In the rows, 128 means zero.
Known rows:
floklum: [161  96 143 152 207 119 159 130 138 143 160 120 134 121 142 125 147 110
 105 104 152 149 142 102 163 125 125 127 112 136 104 105 102 105 122 179
 117]
nedre: [152 123 126 128 173 106 153 118 140 132 182 105 112 128 103 145 149  92
  97 103 133 124 120 102 190 170 116 123  87 158 107 138  69 135  98 180
 128]
laplusta: [151 111 153 162 175 105 142 118 147 146 165 124 139 134 105 109 133  92
 108  88 146 133 129  83 164 124 115  84 138 153 121 117  89  93 151 148
 173]
flusil: [162 104 148 141 198 129 155 122 144 142 168 122 134 125 127 125 158 101
 113 105 156 149 141 111 152 130 119 111 113 135 106 100 105 102 130 175
 119]
pivan: [173  82 118 149 172 115 164 142 161 152 145 111 156 125 106 102 154  63
 118  97 148 140 124  94 137 111 111 137 125 146 120  95  84 104 133 174
 151]
grese: [173  96 118 142 183 130 170 134 155 129 133  76 154 113  88 126 161  64
 108  97 131 129 114  60 143 111 135 161 116 168 101 130  42  82 116 161
 153]
stekler: [159 103  93 158 164  85 163 142 157 146 144  96 144 113  96 106 158  53
  90  98 132 112 116  67 167 129 107 163 116 159 117 126  59 110  94 185
 144]
tufol: [149 113 134 142 199 117 148 126 135 135 178 134 129 124 149 107 166 109
 115  95 149 136 140 109 147 141 118 123 106 147 116  94  97 119 109 167
 121]
skupifon: [175  90 123 150 173 110 160 139 159 158 149 118 153 132 104  99 151  69
 123  96 150 141 118  95 132 111 116 139 128 146 121  95  89 111 134 175
 151]
skilu: [158  74 162 165 190  96 173 191 163 142 117 100 152  79 164 124 151 107
 113 102 146 159 115  71 210 150  88 128  90 158  96 137  53  79 118 185
 136]
grebritum: [149 109 133 139 180 137 158 138 152 131 167 104 121 117 116 146 148  92
  97 110 138 132 134 102 184 144 135 116  88 136 102 137  67 114 107 167
 130]
brukes: [160 101 141 142 200 122 153 127 138 143 169 127 129 137 123 126 150 112
 111 101 155 141 133 111 147 128 124 118 108 138 107 103 103 111 126 171
 118]
plafem: [170  72 112 144 151 122 176 162 187 148 149  95 146 124  90 123 129  68
 111 120 129 146 104 111 178 121 111 119 100 130 124 140  53 123 138 163
 163]
trustubi: [165  96 116 147 182 101 163 133 148 139 149 112 151 130 110  91 164  71
 125  91 143 138 118  83 126 120 108 147 125 165 129  89  86 106 125 171
 148]
betul: [158 123 168 153 199 119 152 104 137 130 166 108 146 116 116 103 156  88
 126  86 150 148 138  73 157 127 108  91 140 173 118  91  86  65 146 160
 171]
druflim: [130 107 139 113 165 128 158 189 177 114 159 116 136 137  75 145 155 103
 123 120 138 132 112  79 193 145  66 110  69 158 118 152  42 102 142 158
 154]
bopek: [157  81 159 158 192 101 168 179 163 145 113  92 156  92 129 138 151  98
 107 102 161 149 112  66 199 144  95 125  96 159  92 137  63  68 123 187
 134]
dripak: [183  47 126 166 198  85 183 142 156 151 125  83 158  95 142  99 126  85
 114 105 147 178 109  80 175 115  94 146 136 159 117  94  83  93 122 202
 131]
trobraklol: [159 104 141 152 202 119 153 131 137 144 165 130 134 129 129 124 149 111
 109 101 156 142 142 105 151 122 122 124 113 134 106 103 105 106 127 176
 114]

Facts:
briskek(komar, vesaril); briskek(movuk, skiploklil); briskek(movuk, brukes); briskek(movuk, luklol); briskek(movuk, verin); briskek(noklofa, vudran); briskek(stanor, veskister); briskek(stanor, bekepam)
briskek(fliros, pivan); briskek(boplan, plibrabus); briskek(boplan, nefik); briskek(vofil, greler); briskek(vofil, renim); briskek(vofil, zipludam); briskek(tebul, druklus); briskek(tebul, ruple)
briskek(tebul, leski); briskek(rotre, skiploklil); briskek(skemik, keflo); briskek(deta, veskister); briskek(deta, badum); briskek(deta, bove); briskek(tistikom, brifek); briskek(tistikom, luklol)
briskek(tistikom, kletim); briskek(tistikom, skimor); briskek(ketobo, badum); briskek(ketobo, kamun); briskek(ketobo, festen); briskek(bobom, driror); briskek(togeklor, trinos); briskek(togeklor, dresker)
briskek(togeklor, sufladru); briskek(togeklor, klufu); briskek(ragrastim, midul); briskek(ragrastim, vudran); briskek(ragrastim, trobraklol); briskek(sugroris, badum); briskek(sugroris, vusudrim); briskek(lukluti, fisam)
briskek(lukluti, zogral); briskek(vize, zapel); briskek(vize, vusudrim); briskek(plafem, brifek); briskek(plafem, roflal); briskek(klebris, kobul); briskek(klebris, luklol); briskek(klebris, tefos)
briskek(skilu, skuzis); briskek(skilu, ridon); briskek(kapak, mimim); briskek(kapak, dripak); briskek(kapak, plibrabus); briskek(kapak, ridon); briskek(vagredak, skupifon); briskek(vagredak, badum)
briskek(vagredak, bisa); briskek(vagredak, viful); briskek(vagredak, drigrigrul); briskek(geflik, skiploklil); briskek(geflik, skupifon); briskek(geflik, laplusta); briskek(geflik, bekepam); briskek(skebrames, greler)
briskek(skebrames, floklum); briskek(skebrames, plerudun); briskek(skebrames, zase); briskek(mimos, bavigi); briskek(mimos, brifek); briskek(mimos, viful); briskek(mimos, gresi); briskek(mimos, drigrigrul)
briskek(dafli, pagra); briskek(rosaklan, floklum); briskek(rosaklan, dripak); briskek(skadun, dripak); briskek(skadun, ridon); briskek(skadun, rali); briskek(skople, druklus); briskek(skople, brifek)
briskek(skople, nuflas); briskek(grese, zope); briskek(skopok, midul); briskek(skopok, gridaki); briskek(nustar, drestu); briskek(druflim, druklus); briskek(druflim, popam); briskek(nedre, laplusta)
briskek(nedre, bagis); briskek(nedre, rata); briskek(skibros, laplusta); briskek(bodro, veskister); briskek(bodro, druklatru); briskek(merofan, fladum); briskek(merofan, tefos); briskek(gufe, druklus)
briskek(gufe, kistes); briskek(gufe, bagis); briskek(gufe, tefos); briskek(gufe, bruplusus); briskek(labul, greler); briskek(labul, daplor); briskek(natis, dretrem); briskek(natis, skuflorur)
briskek(natis, sufladru); briskek(natis, stimel); briskek(zibamok, druklus); briskek(zibamok, kloskam); briskek(zibamok, fladum); briskek(zibamok, mimim); briskek(zibamok, luklol); briskek(zibamok, rata)
briskek(sobrude, breflem); briskek(stekler, dretrem); briskek(stekler, dresker); briskek(stekler, plerudun); briskek(stekler, vipleklik); briskek(stekler, drigrigrul); briskek(skofol, trinos); briskek(skofol, bisa)
briskek(skofol, popam); briskek(skofol, stimel); briskek(skofol, kove); briskek(leziklam, ridon); briskek(leziklam, nuflas); briskek(leziklam, rali); briskek(grebritum, drestu); briskek(grebritum, skimor)
briskek(buner, vudran); briskek(buner, rali); briskek(buner, viful); briskek(tibrom, vesaril); briskek(tibrom, kistes); briskek(tibrom, festen); briskek(drezuplin, skubrak); briskek(drezuplin, brifler)
briskek(drezuplin, pagra); briskek(brekebral, fladum); briskek(roso, bruvur); briskek(leskom, vesaril); briskek(feplol, plerudun); briskek(skogrek, bruvur); briskek(skoni, keflo); briskek(skoni, driror)
briskek(dafidrar, dizi); briskek(dafidrar, ragrek); briskek(plize, bruvur); briskek(plize, popam); briskek(plize, saflur); briskek(zeplapli, brefi); briskek(zeplapli, renim); briskek(zeplapli, bruplusus)
briskek(buvefas, stimel); briskek(poflir, pivan); briskek(flemo, keflo); briskek(flemo, motrom); briskek(bopek, tiraki); briskek(bopek, dripak); briskek(bopek, klufu); briskek(bopek, karu)
briskek(gretal, zase); fiso(trinos, ragrek); fiso(flivis, tistikom); fiso(renim, geflik); fiso(movuk, kobul); fiso(brefi, lebi); fiso(driror, lipu); fiso(kloskam, stimel)
fiso(zogral, nedre); fiso(feso, karu); fiso(vofil, viful); fiso(tebul, mimim); fiso(skemik, feso); fiso(deta, sobrude); fiso(tistikom, bekepam); fiso(ketobo, leski)
fiso(bobom, druklus); fiso(keflo, kletim); fiso(fenon, vagredak); fiso(bruvur, skupifon); fiso(skiploklil, betul); fiso(ragrastim, bopek); fiso(plerudun, kloskam); fiso(ragrek, skedrum)
fiso(kove, natis); fiso(dresker, skadun); fiso(kobul, kapak); fiso(lukluti, tebul); fiso(zarus, bodas); fiso(bagis, roflal); fiso(vize, badum); fiso(plafem, flemo)
fiso(flutrek, driror); fiso(ruple, skuflorur); fiso(klebris, flusil); fiso(luklol, deta); fiso(skubrak, dizi); fiso(plibrabus, skoni); fiso(bisa, bovir); fiso(skuflorur, gridaki)
fiso(kistes, nuflas); fiso(rali, zase); fiso(vagredak, tiraki); fiso(geflik, vize); fiso(dafli, bobom); fiso(bruplusus, skofol); fiso(skadun, luklol); fiso(bruba, togeklor)
fiso(skupifon, vesaril); fiso(badum, greler); fiso(karu, bruvur); fiso(dripak, feplol); fiso(nustar, kamun); fiso(ridon, zipludam); fiso(drestu, komar); fiso(merofan, verin)
fiso(labul, saflur); fiso(pleplol, dripak); fiso(bekepam, bodro); fiso(bovir, drezuplin); fiso(sobrude, brifler); fiso(skofol, ruple); fiso(buner, nustar); fiso(skimor, drestu)
fiso(gridaki, flivis); fiso(drezuplin, bove); fiso(tefos, popam); fiso(brekebral, skubrak); fiso(roso, mazol); fiso(leskom, brefi); fiso(saflur, bruplusus); fiso(vipleklik, grese)
fiso(flusil, trinos); fiso(popam, zeplapli); fiso(lebi, merofan); fiso(stimel, dafli); fiso(flustus, rotre); fiso(feplol, tefos); fiso(mimim, renim); fiso(bove, plibrabus)
fiso(skoni, fenon); fiso(vesaril, trustubi); fiso(bodas, vipleklik); fiso(dafidrar, zogral); fiso(kunosi, dresker); fiso(plize, skemik); fiso(zeplapli, vofil); fiso(poflir, tufol)
fiso(leski, stekler); fiso(fladum, keflo); fiso(skedrum, brekebral); fiso(kletim, pluzi); fiso(flemo, plerudun); fiso(nuflas, zarus); fiso(lipu, poflir); fiso(bopek, gresi)
fiso(druklus, leskom); maklem(trinos, 221); maklem(flivis, 221); maklem(renim, 221); maklem(zase, 221); maklem(komar, 355); maklem(movuk, 221); maklem(brukes, 84)
maklem(noklofa, 221); maklem(stanor, 221); maklem(brefi, 221); maklem(motrom, 221); maklem(driror, 355); maklem(zapel, 84); maklem(kloskam, 84); maklem(zogral, 795)
maklem(dizi, 795); maklem(fliros, 795); maklem(floklum, 84); maklem(feso, 221); maklem(boplan, 84); maklem(festen, 221); maklem(vofil, 221); maklem(tebul, 355)
maklem(rotre, 221); maklem(pagra, 355); maklem(skemik, 84); maklem(sadufel, 795); maklem(deta, 84); maklem(tistikom, 355); maklem(daplor, 221); maklem(ketobo, 221)
maklem(roflal, 355); maklem(bobom, 795); maklem(fisam, 221); maklem(keflo, 221); maklem(fenon, 355); maklem(bruvur, 221); maklem(sufladru, 795); maklem(skiploklil, 795)
maklem(togeklor, 355); maklem(ragrastim, 355); maklem(plerudun, 221); maklem(sugroris, 221); maklem(ragrek, 795); maklem(kove, 355); maklem(dresker, 355); maklem(kobul, 84)
maklem(lukluti, 795); maklem(zipludam, 221); maklem(zarus, 84); maklem(mazol, 221); maklem(bagis, 355); maklem(vize, 795); maklem(plafem, 221); maklem(laplusta, 355)
maklem(flutrek, 221); maklem(ruple, 221); maklem(klebris, 84); maklem(luklol, 221); maklem(skubrak, 221); maklem(skilu, 795); maklem(plibrabus, 355); maklem(trobraklol, 84)
maklem(bisa, 221); maklem(kapak, 221); maklem(skuflorur, 355); maklem(brifek, 221); maklem(betul, 355); maklem(kistes, 221); maklem(rali, 84); maklem(vagredak, 221)
maklem(vudran, 221); maklem(midul, 221); maklem(geflik, 84); maklem(skebrames, 221); maklem(mimos, 221); maklem(dafli, 84); maklem(rosaklan, 795); maklem(bruplusus, 355)
maklem(skadun, 221); maklem(nefik, 221); maklem(skople, 795); maklem(bruba, 84); maklem(skupifon, 221); maklem(badum, 221); maklem(karu, 221); maklem(grese, 221)
maklem(skopok, 84); maklem(dripak, 221); maklem(nustar, 221); maklem(verin, 795); maklem(druflim, 795); maklem(vusudrim, 221); maklem(ridon, 795); maklem(kamun, 221)
maklem(nedre, 84); maklem(skibros, 795); maklem(zope, 221); maklem(bodro, 84); maklem(skuzis, 221); maklem(brifler, 221); maklem(drestu, 795); maklem(fole, 221)
maklem(merofan, 221); maklem(dretrem, 355); maklem(gufe, 355); maklem(labul, 84); maklem(natis, 355); maklem(pleplol, 84); maklem(zibamok, 355); maklem(bekepam, 221)
maklem(bovir, 795); maklem(sobrude, 84); maklem(stekler, 221); maklem(skofol, 221); maklem(leziklam, 221); maklem(tiraki, 221); maklem(grebritum, 84); maklem(drigrigrul, 221)
maklem(buner, 221); maklem(viful, 795); maklem(zifum, 221); maklem(skimor, 84); maklem(gridaki, 795); maklem(tibrom, 221); maklem(drezuplin, 355); maklem(tefos, 221)
maklem(brekebral, 795); maklem(roso, 221); maklem(pluzi, 795); maklem(pivan, 221); maklem(leskom, 221); maklem(saflur, 84); maklem(vipleklik, 795); maklem(flusil, 84)
maklem(popam, 795); maklem(lebi, 221); maklem(stimel, 795); maklem(flustus, 355); maklem(greler, 355); maklem(trustubi, 221); maklem(feplol, 221); maklem(bavigi, 84)
maklem(druklatru, 84); maklem(skogrek, 84); maklem(tufol, 84); maklem(mimim, 221); maklem(bove, 84); maklem(skoni, 221); maklem(vesaril, 84); maklem(bodas, 84)
maklem(dafidrar, 84); maklem(kunosi, 84); maklem(klufu, 355); maklem(plize, 795); maklem(zeplapli, 355); maklem(buvefas, 221); maklem(poflir, 84); maklem(leski, 795)
maklem(breflem, 355); maklem(fladum, 795); maklem(veskister, 221); maklem(skedrum, 221); maklem(kletim, 84); maklem(gresi, 355); maklem(flemo, 355); maklem(rata, 795)
maklem(nuflas, 221); maklem(lipu, 795); maklem(bopek, 795); maklem(druklus, 221); maklem(gretal, 355)

Rows:
No name comes twice in this set of rows, the named rows included.
[153 123 119 163 171 108 152 143 141 159 155 117 125 118 121 142 152  82
  71  95 144  94 145  96 192 141 141 142 103 125  89 149  75 122  97 176
 120]  deta
[164 100 106 154 179  85 153 134 138 152 148 131 146 135 106  88 159  78
 113  86 141 132 118  69 134 111  99 160 130 160 123  91  86 114 120 183
 147]  brifler
[152 100 150 144 178  81 145 158 144 160 146 139 146 135 103 118 156  93
 119  89 182 132 115  82 166 146  74 115 113 148 115 104 105  92 149 199
 131]  zogral
[149 106 154 115 153 122 154 169 176 133 153 111 135 124  94 141 160  98
 131 102 142 140 100  88 185 168  86 102  68 159 103 146  50 111 146 155
 160]  brekebral
[148 113 135 175 188  78 141 130 130 157 155 149 138 135 112 103 122  98
  97  92 147 122 140  65 173 110 104 110 143 148 122 113  95  93 142 163
 162]  dresker
[122 105  76 147 212 151 184 172 168 114 182 112 183 153  58 101 178  57
  88 147 167 110 148  77 155  57  58 129 128 139 171  84  76  61 123 182
 105]  bruvur
[163  52  98 136 156 123 164 161 182 143 141  88 158 131  81 133 115  76
 106 108 136 137  85 117 162 127 128 106 101 140 127 154  65 130 131 144
 161]  movuk
[159  93 106 154 160 123 173 154 179 138 155  89 153 120  95 113 162  52
 101 106 138 127 117  89 167 118 117 137 111 144 122 127  53 106 118 171
 148]  buvefas
[167  85 135 141 197 117 156 121 140 160 160 120 134 135 108 145 128 107
 100 115 169 146 132 110 168 122 121 110 120 123 110 112 124 108 136 187
 109]  pleplol
[150 154 158 176 181 101 141 125 126 138 169 161 120 126 131  76 164  98
 120  83 120 131 170  56 160 107  98 136 133 152 108  89  59  94 148 152
 183]  roflal
[135 100 139 160 169 120 148 188 168 153 136 112 165 107 118 135 180  67
  89  88 175 102 115  85 181 150 112 108  98 142 113 140  73  75 116 171
 135]  bobom
[103 127  91 149 217 170 180 170 160 100 198 102 160 139  75 144 182  77
  61 152 158  96 167  88 200  82  82 113  99 130 146 123  59  66  99 169
  79]  skogrek
[173 112 162 136 192 133 159 107 144 138 179 111 125 126 121 131 160  95
 126 109 158 156 144 117 156 133 111 111 112 142 102  96 104 105 143 187
 124]  kletim
[160 104 160 172 188 129 151 136 151 150 154 129 150 127 112 115 128  99
 115  99 150 143 144  87 162  91 123  88 144 135 117 109  92  73 166 146
 168]  kove

The same nodes again, as new rows of numbers:
Known rows:
kamun: [ 77 101 110 101 177 133 151 153 138 136 150 137]
zope: [ 51 116  91 153 164 187 159 181 124 111 165 159]
karu: [ 94 111 113 125 172 155 154 157 144 130 153 133]
fole: [132 138 116 139 154 117 167 142 121 134 127 133]
badum: [104 134 105 147 168 157 158 153 140 130 163 142]
sugroris: [167 148 120 144 137  85 181 129 105 140 102 132]
skebrames: [166 148 119 145 138  85 180 129 106 140 102 132]
komar: [138  94 108 113 126  58 136 135  79  98  72 135]
laplusta: [ 81  85  91 118 158 147 114 155 116  92 128 143]
drezuplin: [137  84 132 134 121 118 148 128  70  64  64 136]
lukluti: [194 243  66 158 148   6 150 110 138 180 119 126]
bopek: [172 169 117 133 124  74 181 147 138 166 110 122]
dizi: [ 40 193  78 185 192 107 136 134 113  79 164 164]
kobul: [ 92  67 103 114 128 148  95 154 135 102 148 104]
kletim: [ 70  77  76 121 162 147 116 144 124 102 135 145]
skimor: [ 87  64  96 125 158 159 115 158 132 102 118 119]
flusil: [110 105  75 153 147 113 133 131 104 101 113 149]
bodro: [137 102  86 151 128  67 146 123  90 103  96 147]
grebritum: [146 102  91 151 128  79 146 126  93 104  82 137]

Rows:
No name comes twice in this set of rows, the named rows included.
[ 97 102 130 133 188 148 165 178 146 133 128 123]  luklol
[169  69 142  61 158 114 118 127 158 142 110  96]  breflem
[ 48 197  79 189 191 125 136 132 115  79 158 160]  ragrek
[187 142 137 126 104 101 155 128 114 142 111  97]  movuk
[ 86 122  83 204 179  73 127 105  42  24  39 151]  dafidrar
[153 132 117 120 142  78 180 122 102 140  90 134]  nustar
[118  66  97 127 154  61 154 137  91 103  60 141]  nedre
[120 192  79 140 189  61 118 133 140 159 160 119]  fisam
[111 153  91 200 193 151 156 188 106 110  98 154]  bagis
[115 131 117 144 148 161 145 153 147 128 176 127]  nuflas

